Where the symbols take the elements:
at | @ ! % & $ +
jn | mm tn fl qn sj rp
qn | mq sz sj gb bb qh
gb | sq zz bb hr dg pg
ns | rd mb rj sl lp dr
zq | nc mf jl qs dm rg
dg | mj rl rd mb jq hr
rp | gr fl jn qh qn cm
nz | hs bg rz sb lj hm
cq | hr ns dr bp rf fd
mq | sb sg jt sq cm tn
nh | fh tr ml lf sd nc
lm | qg zq rg hs bq pm
fr | sj gb pg hh bm rl
bq | mf dm qs bd nj hs
sg | br cc pf rp jn jt
gm | rz sb bt jt sg mm
rz | bq hj bg lj br nz
bd | jm fs nj ql hm hj
mm | nz bt gm mq jt gr
tn | bt jt mq sz sq fl
sz | sg cm sq zz gs sj
lb | ns rf bp tb nc qr
dm | lf pm jm fs tj qs
fd | bm dr cq lb bp fh
mb | fr lt jq fh fd rj
br | nj ql zm gr mm lj
mf | ml lf rh jm pm jl
tj | rg hs sc rz bg fs
bt | bg lj sb sg pf gm
nc | lp ml nh rh lf tb
cc | ql mm gr fl tn pf
lj | bd zm br cc gr sb
cm | cc jn rp mj qh sq
rj | rl jq mb lp fh ns
gr | hm gm mm tn mq cc
sb | hj br lj pf cc bt
bb | cm gs zz dg rd gb
zz | rp mj gs rd rl bb
rf | mb lp sl nh ml bp
ml | fd qr tr sd td nh
dr | dg rj ns rf sl cq
gs | jn qh mj rl fr zz
jm | sd lm pm tj sc dm
sl | jq fh lp ml tr rf
lp | lt fd fh tr qr sl
qh | tn sj qn pg gb mj
nj | pm tj fs hm nz bd
hm | sc rz nz bt sb ql
jt | lj pf sg cm rp mq
rg | tb jl zq bq qs lm
bp | rj sl rf nc nh lb
tr | cq lb qr td qg ml
hr | gs rd dg rj mb bm
lf | qr td sd lm rg rh
sj | jt sq sz bb zz qn
qr | dr bp lb qg tb tr
rd | qh fr rl jq lt dg
sd | lb qg td rg zq lf
fh | hh cq fd qr lb lp
jq | pg hh lt fd cq mb
qg | rf nc tb jl mf td
lt | gb bm hh cq dr jq
bg | qs bd hj br zm rz
fs | lm sc tj nz rz nj
pf | zm gr cc jn fl sg
zm | fs hm ql mm gm br
hj | dm nj bd zm ql bg
mj | fl qn qh fr pg gs
sq | pf rp cm gs mj sz
ql | tj nz hm gm bt zm
tb | sl nh nc mf rh qg
bm | zz dg hr ns rj hh
pg | sz bb gb bm hr fr
rl | qn pg fr lt hh rd
qs | rh jm dm nj fs bq
pm | td rg lm sc hs jm
hs | jl qs bq hj bd sc
jl | nh rh mf dm jm zq
fl | gm mq tn sj sz jn
td | bp tb qg zq jl sd
rh | tr sd lf pm lm mf
sc | zq bq hs bg hj tj
hh | bb hr bm dr ns lt

In the rows, 64 means zero.

The rows follow the links: the fewer symbols apart two elements are, the more alike their rows tend to be.

Each row is also shifted at random along 3 hidden directions that mean nothing.

Known rows, each with its element:
  79    64    70    50    53    65    68    79    58    62    69    68    63    62    54    66    64    62    54    74    63    69    68    62    56    65    73    60    65    49    64
element: rf
 122    64    68    70    66    61    65    61    66    59    65    55    56    68    69    58    61    66    64    70    63    64    70    63    66    63    70    67    67    68    61
element: rz
  44    70    61    63    60    68    68    67    66    66    54    66    74    59    62    82    62    65    62    61    59    63    58    56    56    67    62    54    58    68    71
element: qr
  78    72    67    59    53    59    61    58    66    60    60    70    68    69    64    64    68    64    64    67    69    66    60    63    72    69    58    62    70    62    60
element: gb
  98    60    58    76    72    58    58    54    70    54    63    65    59    69    70    50    71    68    69    56    65    63    61    68    73    60    58    74    70    72    55
element: mm
  86    64    63    66    71    64    72    63    65    63    70    56    59    63    66    63    60    67    59    69    57    63    66    61    58    65    73    61    61    67    65
element: fs
  61    75    66    58    52    61    63    58    65    65    60    69    69    67    65    65    67    62    63    67    70    65    58    62    70    71    57    59    67    63    62
element: pg
  61    76    64    56    56    68    73    71    65    68    58    62    72    59    63    74    64    63    53    73    60    66    60    54    54    71    67    51    62    61    68
element: lb
  75    60    65    56    60    66    65    76    62    57    60    68    68    64    57    65    65    65    59    72    60    69    64    64    59    63    67    67    70    51    65
element: fh
  27    83    64    56    52    65    67    57    64    75    61    65    72    64    67    69    66    60    61    67    70    64    57    58    69    74    56    51    62    65    65
element: fr
  52    55    72    58    64    59    59    57    60    58    76    66    58    70    58    62    55    67    69    67    63    64    69    72    72    64    69    69    66    56    64
element: cm
  39    72    59    65    74    65    69    49    69    67    67    58    67    67    73    59    61    70    61    68    61    63    56    63    69    70    59    62    65    69    63
element: mq
  81    77    63    57    56    68    73    71    65    69    55    61    72    60    66    72    65    61    52    74    63    66    59    53    55    72    65    53    62    63    67
element: tr
  72    57    60    67    68    63    56    64    68    58    48    75    75    69    68    62    66    64    66    59    68    64    52    68    68    65    50    76    71    64    65
element: hh
  68    62    61    72    68    59    59    55    65    61    69    65    56    66    66    55    69    65    72    54    66    62    66    69    71    58    61    69    64    71    58
element: gm
  77    72    66    52    55    67    72    75    62    65    62    64    69    61    60    69    65    63    53    77    61    68    63    57    55    69    70    56    65    54    66
element: bp
  67    69    63    62    72    63    68    53    68    62    69    59    65    70    71    54    61    69    59    74    62    65    59    65    70    70    63    66    69    63    62
element: tn
  61    63    69    49    53    62    62    74    54    73    71    72    64    66    60    54    66    55    57    72    75    67    64    70    66    70    64    66    66    50    61
element: bm
  53    56    56    72    75    67    66    68    66    61    64    62    61    58    63    65    66    68    65    54    56    62    64    63    56    56    67    66    59    70    65
element: dm
  61    57    58    74    77    64    67    61    68    59    65    61    62    61    64    69    59    71    65    55    54    61    63    63    57    59    68    63    58    73    67
element: sc
  31    68    61    58    65    70    66    68    64    70    56    64    75    63    67    65    64    61    59    69    66    66    57    62    62    69    57    63    66    58    68
element: mb
  38    57    69    56    64    59    63    60    54    69    89    68    52    65    57    52    61    63    64    64    68    63    71    75    68    64    72    66    60    57    60
element: jt
  49    68    65    68    72    64    62    46    73    54    55    60    71    71    70    71    57    73    69    65    58    63    57    61    73    68    56    65    69    68    67
element: sq
  49    68    69    64    57    62    63    60    57    74    79    57    50    61    61    60    64    59    70    61    69    62    76    66    67    60    70    57    58    66    60
element: br
  76    65    67    70    67    64    66    58    65    65    67    55    59    64    68    68    57    66    67    64    61    61    69    62    63    63    69    60    59    72    66
element: bg
  53    45    62    71    65    65    55    77    57    66    63    70    57    56    57    65    66    58    73    47    67    60    71    71    58    51    64    71    57    66    65
element: mf

The symbols that take the first to the second take the third to the fourth, perhaps in another order. What is the fourth?
Answer with the element's name.
A   67    65    65    60    62    59    64    61    58    68    83    64    51    65    62    46    69    62    62    66    70    64    70    70    69    63    69    65    64    60    55
B   52    57    65    61    66    58    61    59    58    65    83    69    53    66    59    50    65    64    66    60    68    63    69    74    69    62    68    69    63    61    58
C   47    58    61    77    68    59    55    53    65    61    68    66    56    64    64    62    67    65    78    45    65    59    66    70    71    55    59    68    60    75    60
D mm

A   53    47    65    69    60    63    55    75    56    68    62    74    60    57    55    71    62    55    73    46    68    59    70    71    58    55    64    68    54    67    68
B   91    57    52    78    80    67    64    68    73    55    51    61    66    62    69    60    71    69    64    56    56    64    59    61    58    55    60    73    67    73    63
C   63    74    60    64    61    71    70    74    63    80    56    54    67    56    71    64    68    55    57    70    68    64    64    56    56    66    64    57    59    67    66
D dm

A   80    63    67    68    63    59    57    51    71    47    54    67    69    73    65    70    61    71    72    62    61    64    60    64    75    64    56    69    73    65    63
B   51    83    62    64    58    64    65    48    73    63    50    62    75    68    72    73    66    66    64    66    64    64    53    54    72    73    52    54    68    70    64
C   60    63    66    61    71    61    65    54    65    61    72    62    63    70    66    57    59    69    62    71    63    65    62    68    71    68    65    67    68    61    63
D sq

A   70    62    67    51    59    66    65    78    58    66    65    66    67    65    61    55    66    59    55    78    68    70    64    66    62    67    66    69    70    47    63
B   84    55    62    66    63    63    61    70    67    49    52    74    70    64    57    75    63    68    65    57    58    65    59    63    58    61    61    68    66    63    67
C   54    52    56    73    74    66    63    70    64    60    65    65    59    58    60    63    67    67    67    51    57    62    66    66    56    54    66    68    59    68    64
D bd

A   84    72    59    74    69    62    63    53    71    62    61    57    61    67    73    55    71    66    67    61    65    63    62    62    71    63    58    65    68    73    57
B   75    55    68    63    67    62    68    67    59    64    79    62    53    61    58    63    57    66    63    64    60    62    72    67    58    61    78    63    57    63    65
C   63    61    72    59    60    62    68    66    54    71    84    58    50    61    57    65    55    62    65    67    64    61    78    68    61    62    80    57    54    62    64
D rg

A   57    58    68    55    53    59    57    68    56    67    69    78    64    66    57    60    66    57    64    61    74    64    63    72    68    66    60    68    65    56    62
B   53    53    66    58    59    64    60    75    59    56    64    74    66    61    51    74    62    65    65    59    59    65    66    66    57    60    67    65    63    55    67
C   55    66    64    69    70    66    69    58    64    68    69    55    60    61    67    72    56    66    65    63    58    61    67    60    60    65    70    56    55    73    68
D gr

A   73    62    65    71    70    64    65    57    65    63    67    57    59    63    66    70    56    67    68    61    59    61    68    63    62    62    69    61    59    72    67
B   91    67    60    72    68    60    62    55    69    61    65    61    58    68    71    51    71    66    66    61    67    64    63    65    71    62    60    69    69    70    56
C   64    54    62    62    67    66    59    72    65    54    53    71    71    65    60    66    64    65    64    64    61    66    60    66    62    61    60    74    70    55    67
D ml

A   57    62    74    54    60    60    63    58    59    61    77    63    59    70    59    61    56    66    64    73    64    66    70    69    71    67    70    65    67    53    63
B   76    61    65    60    69    60    64    58    62    62    78    64    58    69    65    48    65    67    60    69    66    65    64    71    70    66    67    70    68    60    58
C   60    67    62    60    61    70    70    79    59    78    70    55    58    55    64    56    70    56    56    70    67    66    71    62    55    60    71    61    60    59    62
D qg

A   46    75    67    53    51    69    73    74    58    79    65    62    67    56    60    75    62    57    55    71    66    64    65    57    53    71    69    48    54    61    69
B   72    63    63    59    64    67    65    72    66    56    54    67    72    64    60    68    65    67    59    70    59    68    60    61    59    64    63    66    70    55    67
C   46    78    65    55    53    64    65    60    63    73    61    67    71    65    67    64    68    59    59    69    71    64    57    61    69    73    57    56    65    62    62
D qh

A   45    55    67    61    63    57    60    61    54    67    88    70    49    64    56    50    65    62    68    58    69    62    72    76    69    59    70    68    60    61    57
B   60    58    61    73    69    59    57    55    65    60    70    67    56    66    64    55    68    65    72    51    66    61    65    71    71    58    60    70    64    71    58
C   53    53    63    61    66    66    58    72    63    58    57    72    70    65    59    65    64    64    65    63    63    66    62    67    62    61    60    73    69    55    66
D mb

A   60    63    64    65    58    67    64    72    61    72    57    66    67    58    63    74    62    58    64    59    67    61    64    62    57    64    63    59    56    68    69
B   58    68    55    69    72    71    70    71    66    69    60    55    65    57    68    60    71    63    59    64    60    64    64    58    55    60    65    62    62    68    64
C   89    62    66    62    56    65    64    78    59    71    60    65    63    60    63    64    65    56    61    66    70    64    67    64    57    64    67    64    60    63    65
D pm

A   42    65    73    55    61    62    64    57    59    63    76    62    60    69    60    64    56    66    65    73    64    65    69    67    70    68    69    62    66    55    64
B   67    65    64    56    59    63    62    68    61    69    60    71    70    67    65    57    67    59    58    70    72    66    58    66    66    70    58    67    69    57    62
C   68    73    63    60    57    68    71    72    63    73    56    62    70    59    65    74    63    59    56    68    65    64    61    56    55    70    65    53    59    66    69
D qs

A   63    62    66    54    59    64    62    71    59    69    63    71    69    66    63    56    66    58    58    71    72    66    60    68    66    69    60    68    68    54    63
B   71    66    66    59    55    66    67    74    60    71    60    66    67    59    61    72    62    59    59    65    66    63    64    61    56    67    66    56    58    63    67
C   57    52    65    66    58    64    58    73    59    66    60    74    64    58    56    76    60    59    69    51    66    60    66    67    57    60    64    63    55    67    69
D sc

